Below are the code and all the weights of a small trained network. Each question names an input and a target symbol and asks about switching units off, where a switched-off unit gives its printed mean instead of its output.

import numpy as np


def w(rows, s, z=0):
    codes = np.array(rows[::2]) - 128.0
    scale = np.full(codes.shape[1], s)
    scale[-1] = z or s
    return codes * scale


def norm(h):
    return h / np.sqrt((h * h).mean(-1, keepdims=True) + 1e-5)


def f(y):
    return np.maximum(y, 0)


def softmax(a):
    e = np.exp(a - a.max(-1, keepdims=True))
    return e / e.sum(-1, keepdims=True)


def log_softmax(a):
    a = a - a.max(-1, keepdims=True)
    return a - np.log(np.exp(a).sum(-1, keepdims=True))


def net(x, mask):
    ids = ['ΓΠΨζθμξ'.index(c) for c in x.split()]
    T = len(ids)
    res = E[ids] + P[:T]
    q, k, v = (norm(res) @ M[0].T for M in (Q, K, V))
    z = softmax(np.where(np.tri(T) > 0, q @ k.T / 2**0.5, -1e9)) @ v
    res = res + np.where(mask[0], z, O[0][:, -1]) @ O[0][:, :-1]
    y = f(norm(res) @ A[0][:, :-1].T + A[0][:, -1])
    res = res + np.where(mask[1:25], y, B[0][:, -1]) @ B[0][:, :-1]
    return log_softmax(norm(res)[-1] @ U[:, :-1].T + U[:, -1])


Q, K, V, O, A, B = {}, {}, {}, {}, {}, {}
E = w([
[134,112,5,70],'Γ',
[162,130,71,167],'Π',
[174,152,170,119],'Ψ',
[96,216,99,98],'ζ',
[90,84,135,151],'θ',
[123,93,110,124],'μ',
[111,90,100,118],'ξ',
],0.017)
P = w([
[149,199,169,138],'0',
[140,87,164,103],'1',
[144,61,157,94],'2',
[116,217,250,59],'3',
[107,221,253,74],'4',
[119,24,148,123],'5',
],0.0067)
Q[0] = w([
[167,90,254,205],'H0',
[187,124,100,97],'H0',
],0.0072)
K[0] = w([
[24,195,41,174],'H0',
[213,177,124,1],'H0',
],0.0051)
V[0] = w([
[109,221,197,98],'H0',
[1,150,7,155],'H0',
],0.0039)
O[0] = w([
[128,113,158,2,4],'H0',
[18,137,117,46,164],'H0',
],0.013,0.0023)
A[0] = w([
[116,99,124,188,103],'N0',
[166,129,109,150,108],'N1',
[158,121,185,153,81],'N2',
[40,181,135,109,88],'N3',
[166,168,146,175,139],'N4',
[117,72,110,147,127],'N5',
[131,184,213,135,97],'N6',
[167,136,103,81,227],'N7',
[117,247,140,124,34],'N8',
[110,177,143,99,146],'N9',
[142,121,108,75,98],'N10',
[134,124,108,88,88],'N11',
[114,136,100,177,146],'N12',
[180,144,188,90,187],'N13',
[167,82,162,119,168],'N14',
[177,111,124,133,137],'N15',
[218,110,103,137,132],'N16',
[98,122,89,227,151],'N17',
[142,128,109,91,130],'N18',
[105,163,154,191,208],'N19',
[83,113,120,140,128],'N20',
[138,219,170,99,219],'N21',
[205,155,118,102,2],'N22',
[217,129,107,159,98],'N23',
],0.015,0.004)
B[0] = w([
[101,207,149,68,191],'N0',
[125,97,126,182,172],'N1',
[173,135,102,142,146],'N2',
[131,90,162,117,186],'N3',
[184,64,120,43,187],'N4',
[113,170,128,168,190],'N5',
[100,70,148,111,171],'N6',
[136,181,200,148,171],'N7',
[78,109,108,208,177],'N8',
[96,84,45,113,164],'N9',
[197,221,156,149,145],'N10',
[134,254,124,145,141],'N11',
[150,76,127,129,197],'N12',
[90,106,143,246,162],'N13',
[98,123,188,204,157],'N14',
[97,112,167,186,164],'N15',
[84,132,142,214,199],'N16',
[173,90,119,77,255],'N17',
[115,218,128,164,144],'N18',
[249,135,123,117,199],'N19',
[139,154,152,102,168],'N20',
[99,82,93,205,197],'N21',
[80,174,177,130,146],'N22',
[50,133,117,103,205],'N23',
],0.0064,0.0096)
U = w([
[75,74,90,39,89],'Γ',
[150,134,207,200,132],'Π',
[145,121,174,150,2],'Ψ',
[180,141,247,90,145],'ζ',
[30,156,109,155,86],'θ',
[245,91,89,148,161],'μ',
[133,161,91,82,251],'ξ',
],0.012,0.0045)

Each question gives the input, a string of symbols that net reads in full, and the target symbol t.
The units are the heads (2 rows each of Q, K, V and O) and the neurons (one row each of A and B). Each row of codes is followed by its name. A weight is (code - 128) times the scale printed after its matrix; where a second scale follows, it is the last column's (O, A, B and U).
mask holds one flag per unit, heads first, then neurons. A switched-off unit (its flag False) gives its mean, the last column of its rows in O or B, instead of its output. The means were averaged over made-up inputs and are rounded, as every weight is.
A unit's drop is (log p(t) with every unit on - log p(t) with that unit switched off) / (log p(t) with every unit on - log p(t) with every unit switched off).
The circuit of an input: a set's keep is (log p(t) with only the set's units on - log p(t) with every unit switched off) / (log p(t) with every unit on - log p(t) with every unit switched off). Starting from the 12 units with the biggest drops (on a tie, the unit counted first), units are removed one at a time, each time the one whose removal leaves the highest keep (on an exact tie, the one counted first), for as long as the keep stays at least 0.8.
units of the circuit, in order: the units of the circuit, biggest drop first
unit that matters most: the unit with the biggest drop
top k neurons: the k neurons with the biggest drops, biggest first
drop when u is switched off: that unit's drop, to one decimal
input ξ Γ θ Π θ, target ζ: units of the circuit, in order	[N19, N16]
input Π Π θ, target ζ: unit that matters most	N0
input Π Π ξ, target Γ: top 3 neurons	[N19, N16, N0]
input ξ ξ μ, target Γ: top 3 neurons	[N19, N0, N7]
input ζ Π ζ Π ξ Π, target θ: units of the circuit, in order	[H0, N19, N4]
input Γ ζ ξ, target θ: top 2 neurons	[N17, N19]
input Γ Π μ, target Γ: top 2 neurons	[N19, N7]
input ξ θ ξ Π, target μ: top 2 neurons	[N19, N4]
input θ Π ξ, target Γ: top 4 neurons	[N19, N16, N0, N21]
input ξ ζ ξ, target θ: top 4 neurons	[N17, N4, N19, N5]
input μ ξ θ, target μ: top 2 neurons	[N17, N19]
input Π ξ Π Π, target μ: top 2 neurons	[N4, N19]
input Π Ψ ζ, target Π: drop when N23 is switched off	-0.1
input Ψ Π Π, target Π: drop when N22 is switched off	0.1
input ξ Ψ Π ξ Γ, target Π: drop when H0 is switched off	0.4
